Here is a tiny trained network, its code and every weight. The questions are about switching its units off for an input and a target symbol, where a switched-off unit gives its printed mean instead of its output.

import numpy as np


def w(rows, s, z=0):
    codes = np.array(rows[::2]) - 128.0
    scale = np.full(codes.shape[1], s)
    scale[-1] = z or s
    return codes * scale


def norm(h):
    return h / np.sqrt((h * h).mean(-1, keepdims=True) + 1e-5)


def f(y):
    return np.maximum(y, 0)


def softmax(a):
    e = np.exp(a - a.max(-1, keepdims=True))
    return e / e.sum(-1, keepdims=True)


def log_softmax(a):
    a = a - a.max(-1, keepdims=True)
    return a - np.log(np.exp(a).sum(-1, keepdims=True))


def net(x, mask):
    ids = ['Ξγεζπω'.index(c) for c in x.split()]
    T = len(ids)
    res = E[ids] + P[:T]
    u = 0
    for l in range(2):
        q, k, v = (norm(res) @ M[l].T for M in (Q, K, V))
        z = softmax(np.where(np.tri(T) > 0, q @ k.T / 3**0.5, -1e9)) @ v
        res = res + np.where(mask[u], z, O[l][:, -1]) @ O[l][:, :-1]
        u += 1
        y = f(norm(res) @ A[l][:, :-1].T + A[l][:, -1])
        res = res + np.where(mask[u : u + 12], y, B[l][:, -1]) @ B[l][:, :-1]
        u += 12
    return log_softmax(norm(res)[-1] @ U[:, :-1].T + U[:, -1])


Q, K, V, O, A, B = {}, {}, {}, {}, {}, {}
E = w([
[89,129,152,25],'Ξ',
[13,131,104,77],'γ',
[167,4,128,46],'ε',
[80,126,103,156],'ζ',
[112,108,149,49],'π',
[89,21,71,107],'ω',
],0.00024)
P = w([
[138,125,165,182],'0',
[92,155,148,114],'1',
[12,43,170,52],'2',
[174,40,55,177],'3',
[243,183,94,138],'4',
[24,53,180,59],'5',
[147,59,68,171],'6',
[130,172,110,113],'7',
[34,56,186,70],'8',
[138,58,66,176],'9',
[254,205,81,132],'10',
],0.00062)
Q[0] = w([
[238,178,36,132],'L0H0',
[3,72,239,106],'L0H0',
[38,92,188,158],'L0H0',
],0.0057)
K[0] = w([
[82,186,27,2],'L0H0',
[171,82,233,248],'L0H0',
[166,49,195,236],'L0H0',
],0.0044)
V[0] = w([
[13,109,96,40],'L0H0',
[93,56,9,160],'L0H0',
[176,14,164,140],'L0H0',
],0.0015)
O[0] = w([
[11,153,180,90,246],'L0H0',
[41,39,6,46,157],'L0H0',
[175,217,50,81,253],'L0H0',
],0.0016,0.00048)
A[0] = w([
[51,111,107,41,240],'L0N0',
[220,195,87,131,164],'L0N1',
[196,112,185,19,60],'L0N2',
[202,53,155,131,27],'L0N3',
[148,85,89,231,4],'L0N4',
[187,48,109,84,180],'L0N5',
[105,114,104,252,145],'L0N6',
[147,87,85,233,3],'L0N7',
[246,103,63,153,171],'L0N8',
[213,41,88,156,16],'L0N9',
[158,154,180,219,146],'L0N10',
[80,155,225,82,143],'L0N11',
],0.0013,0.00062)
B[0] = w([
[178,156,138,179,252],'L0N0',
[89,111,191,89,162],'L0N1',
[93,133,61,207,156],'L0N2',
[65,94,89,226,132],'L0N3',
[222,178,88,14,132],'L0N4',
[99,199,163,139,176],'L0N5',
[153,179,55,102,145],'L0N6',
[212,178,52,27,133],'L0N7',
[44,93,164,95,156],'L0N8',
[8,78,147,114,138],'L0N9',
[187,151,126,165,146],'L0N10',
[137,108,90,180,176],'L0N11',
],0.0016,0.0017)
Q[1] = w([
[237,206,120,59],'L1H0',
[252,210,118,65],'L1H0',
[11,31,129,195],'L1H0',
],0.0029)
K[1] = w([
[1,72,167,169],'L1H0',
[19,70,190,168],'L1H0',
[250,169,80,87],'L1H0',
],0.0038)
V[1] = w([
[183,99,213,149],'L1H0',
[191,254,46,60],'L1H0',
[69,149,245,35],'L1H0',
],0.00053)
O[1] = w([
[25,65,141,108,12],'L1H0',
[237,76,233,231,251],'L1H0',
[25,254,163,193,86],'L1H0',
],0.00049,0.00013)
A[1] = w([
[161,53,236,177,51],'L1N0',
[66,42,181,140,151],'L1N1',
[126,127,110,229,206],'L1N2',
[81,149,40,107,158],'L1N3',
[139,206,119,132,254],'L1N4',
[80,192,71,154,72],'L1N5',
[138,5,48,96,79],'L1N6',
[111,135,52,124,166],'L1N7',
[76,184,157,92,156],'L1N8',
[176,90,167,9,140],'L1N9',
[231,158,34,78,23],'L1N10',
[212,116,86,225,98],'L1N11',
],0.0012,0.00073)
B[1] = w([
[169,199,127,107,149],'L1N0',
[170,115,147,119,204],'L1N1',
[117,169,107,134,235],'L1N2',
[166,136,139,142,255],'L1N3',
[116,85,123,111,246],'L1N4',
[149,127,105,163,185],'L1N5',
[120,190,165,116,215],'L1N6',
[150,144,146,147,228],'L1N7',
[140,94,114,135,194],'L1N8',
[115,153,53,166,152],'L1N9',
[180,6,116,180,147],'L1N10',
[56,108,120,153,169],'L1N11',
],0.0025,0.0009)
U = w([
[194,183,187,95,153],'Ξ',
[20,143,108,230,73],'γ',
[60,40,164,90,253],'ε',
[238,34,83,147,108],'ζ',
[164,195,193,153,88],'π',
[108,190,51,1,109],'ω',
],0.0061,0.0021)

Each question gives the input, a string of symbols that net reads in full, and the target symbol t.
The units are the heads (3 rows each of Q, K, V and O) and the neurons (one row each of A and B). Each row of codes is followed by its name. A weight is (code - 128) times the scale printed after its matrix; where a second scale follows, it is the last column's (O, A, B and U).
mask holds one flag per unit, layer by layer, with each layer's heads first. A switched-off unit (its flag False) gives its mean, the last column of its rows in O or B, instead of its output. The means were averaged over made-up inputs and are rounded, as every weight is.
A unit's drop is (log p(t) with every unit on - log p(t) with that unit switched off) / (log p(t) with every unit on - log p(t) with every unit switched off).
The circuit of an input: a set's keep is (log p(t) with only the set's units on - log p(t) with every unit switched off) / (log p(t) with every unit on - log p(t) with every unit switched off). Starting from the 12 units with the biggest drops (on a tie, the unit counted first), units are removed one at a time, each time the one whose removal leaves the highest keep (on an exact tie, the one counted first), for as long as the keep stays at least 0.8.
units of the circuit, in order: the units of the circuit, biggest drop first
unit that matters most: the unit with the biggest drop
k most important neurons: the k neurons with the biggest drops, biggest first
k most important neurons of layer l: the k neurons of layer l with the biggest drops, biggest first
input ω π γ ε π ω ζ ω ζ, target ω: units of the circuit, in order -> [L0H0]
input ζ γ γ γ γ γ π, target π: 4 most important neurons -> [L1N6; L0N11; L0N2; L1N1]
input π ζ ζ π γ ζ ω ω π ε π, target ζ: units of the circuit, in order -> [L0H0; L1N10]
input π γ γ ω π Ξ γ ζ ε γ γ, target ε: 3 most important neurons of layer 1 -> [L1N4; L1N3; L1N2]
input ε ε Ξ ω π, target ω: 2 most important neurons -> [L0N1; L0N0]
input ε γ ε, target ζ: units of the circuit, in order -> [L0H0; L1N10]
input ζ Ξ γ γ π γ ε, target ε: units of the circuit, in order -> [L0N9; L0N8]
input γ γ ε π, target π: 2 most important neurons of layer 1 -> [L1N6; L1N1]
input γ ω ω ω γ, target ζ: 2 most important neurons -> [L1N10; L0N5]
input ζ γ γ ω ε ω, target Ξ: 3 most important neurons -> [L1N6; L1N1; L0N0]
input Ξ ω ε π γ ε, target π: 2 most important neurons -> [L1N0; L0N2]
input γ ω π γ γ Ξ γ γ γ γ π, target γ: 2 most important neurons -> [L0N2; L1N11]
input ε ω γ γ π ζ γ ε ω, target ζ: 3 most important neurons -> [L1N10; L0N0; L0N8]
input Ξ ω γ Ξ Ξ ζ, target π: 2 most important neurons of layer 1 -> [L1N0; L1N1]
input γ ε γ γ γ, target ω: unit that matters most -> L0N1
input ω ε γ Ξ Ξ, target ω: 2 most important neurons -> [L0N1; L0N0]
input ω γ γ Ξ, target Ξ: 2 most important neurons of layer 0 -> [L0N11; L0N2]
input γ ζ π γ Ξ, target ε: 4 most important neurons -> [L0N1; L0N2; L0N0; L1N2]
input ω π γ ω γ γ ζ ε, target γ: 2 most important neurons -> [L0N0; L1N11]
input ω ε γ γ ω ε ω ε Ξ, target ω: unit that matters most -> L0H0
input Ξ ε Ξ Ξ π ε, target π: 2 most important neurons of layer 1 -> [L1N0; L1N1]
input Ξ ω γ γ γ γ, target π: 2 most important neurons -> [L1N0; L0N11]
input ε ε γ γ ω γ π ζ Ξ ζ π, target ε: 2 most important neurons of layer 0 -> [L0N1; L0N2]
